Below is a small trained network, with its code and all its weights. Each question gives an input and a class and asks what happens when units are switched off, that is, made to give their printed mean instead of their output.

import numpy as np


def w(rows, s, z=0):
    codes = np.array(rows[::2]) - 128.0
    scale = np.full(codes.shape[1], s)
    scale[-1] = z or s
    return codes * scale


def f(y):
    return np.maximum(y, 0)


def log_softmax(a):
    a = a - a.max(-1, keepdims=True)
    return a - np.log(np.exp(a).sum(-1, keepdims=True))


def net(x, mask):
    res = np.array(x, float).reshape(1, 6) / 4 @ E
    y = f(res @ A[0][:, :-1].T + A[0][:, -1])
    res = res + np.where(mask, y, B[0][:, -1]) @ B[0][:, :-1]
    return log_softmax(res[-1] @ U[:, :-1].T + U[:, -1])


A, B = {}, {}
E = w([
[76,161,227],'x0',
[145,255,104],'x1',
[30,103,86],'x2',
[128,127,129],'x3',
[128,128,129],'x4',
[127,128,127],'x5',
],0.0097)
A[0] = w([
[50,146,82,58],'N0',
[165,108,50,243],'N1',
[114,182,106,77],'N2',
[160,167,65,155],'N3',
[152,174,142,99],'N4',
[171,105,39,252],'N5',
[74,66,120,130],'N6',
[160,21,176,181],'N7',
[81,159,236,170],'N8',
[133,145,177,84],'N9',
[172,148,96,178],'N10',
[50,136,178,76],'N11',
[166,113,156,140],'N12',
[161,35,178,183],'N13',
[122,171,149,62],'N14',
[5,155,53,25],'N15',
[52,121,225,149],'N16',
[63,79,122,119],'N17',
[111,124,157,125],'N18',
[36,29,97,144],'N19',
[115,137,164,154],'N20',
],0.017,0.0041)
B[0] = w([
[185,144,89,175],'N0',
[165,19,137,206],'N1',
[157,147,95,165],'N2',
[151,111,186,188],'N3',
[85,152,130,171],'N4',
[164,1,122,216],'N5',
[65,121,155,205],'N6',
[200,148,66,245],'N7',
[74,232,85,234],'N8',
[120,139,87,161],'N9',
[122,103,177,180],'N10',
[152,167,191,194],'N11',
[146,157,119,166],'N12',
[200,145,89,234],'N13',
[101,144,96,158],'N14',
[215,139,54,204],'N15',
[171,193,203,236],'N16',
[103,125,190,200],'N17',
[138,147,146,156],'N18',
[22,69,139,254],'N19',
[113,161,115,165],'N20',
],0.044,0.013)
U = w([
[185,73,58,183],'0',
[165,170,76,219],'1',
[157,97,248,234],'2',
[2,158,69,48],'3',
[26,40,131,13],'4',
[33,128,197,2],'5',
],0.0099,0.0013)

Each question gives the input, the list of numbers given to net, and the class t.
The units are the neurons (one row each of A and B). Each row of codes is followed by its name. A weight is (code - 128) times the scale printed after its matrix; where a second scale follows, it is the last column's (A, B and U).
mask holds one flag per neuron, in row order. A switched-off neuron (its flag False) gives its mean, the last column of its row in B, instead of its output. The means were averaged over made-up inputs and are rounded, as every weight is.
A unit's drop is (log p(t) with every unit on - log p(t) with that unit switched off) / (log p(t) with every unit on - log p(t) with every unit switched off).
The circuit of an input: a set's keep is (log p(t) with only the set's units on - log p(t) with every unit switched off) / (log p(t) with every unit on - log p(t) with every unit switched off). Starting from the 12 units with the biggest drops (on a tie, the unit counted first), units are removed one at a time, each time the one whose removal leaves the highest keep (on an exact tie, the one counted first), for as long as the keep stays at least 0.8.
units of the circuit, in order: the units of the circuit, biggest drop first
most important unit: the unit with the biggest drop
top k neurons: the k neurons with the biggest drops, biggest first
drop of u: that unit's drop, to one decimal
input [1,-5,1,0,-1,-6], class 5: units of the circuit, in order : N19, N5
input [8,-4,8,-1,0,0], class 5: top 2 neurons : N19, N16
input [-8,1,-6,7,5,-3], class 2: most important unit : N3
input [-8,-8,1,-1,5,-1], class 4: top 2 neurons : N19, N6
input [6,2,-2,-6,-7,1], class 3: top 3 neurons : N8, N7, N13
input [3,-7,1,0,-2,0], class 5: units of the circuit, in order : N19, N5
input [-3,1,-6,-5,1,7], class 2: top 3 neurons : N7, N15, N19
input [4,-3,7,4,0,8], class 5: units of the circuit, in order : N19, N16
input [3,-8,-1,7,-7,6], class 1: top 2 neurons : N7, N13
input [-3,0,3,5,4,-3], class 4: top 2 neurons : N7, N13
input [8,-1,7,1,6,2], class 5: top 2 neurons : N16, N8
input [5,-8,0,-8,-4,-5], class 1: top 4 neurons : N7, N13, N16, N8
input [-1,4,-3,2,1,-5], class 2: top 3 neurons : N19, N7, N15
input [-5,-4,7,-2,6,-7], class 4: units of the circuit, in order : N19
input [6,2,0,-1,3,-7], class 3: top 2 neurons : N8, N7
input [6,7,0,-3,-6,2], class 3: top 2 neurons : N8, N7
input [-1,0,6,-2,3,-6], class 4: top 3 neurons : N19, N7, N13
input [1,-8,-8,2,0,-6], class 1: top 2 neurons : N5, N1
input [-8,3,0,-3,-8,6], class 2: drop of N19 : 0.4
input [8,-2,7,-5,1,6], class 5: drop of N16 : 1.0
input [-7,5,-8,-5,-2,4], class 2: drop of N12 : 0.0
input [-2,3,-6,-8,1,-4], class 2: most important unit : N19
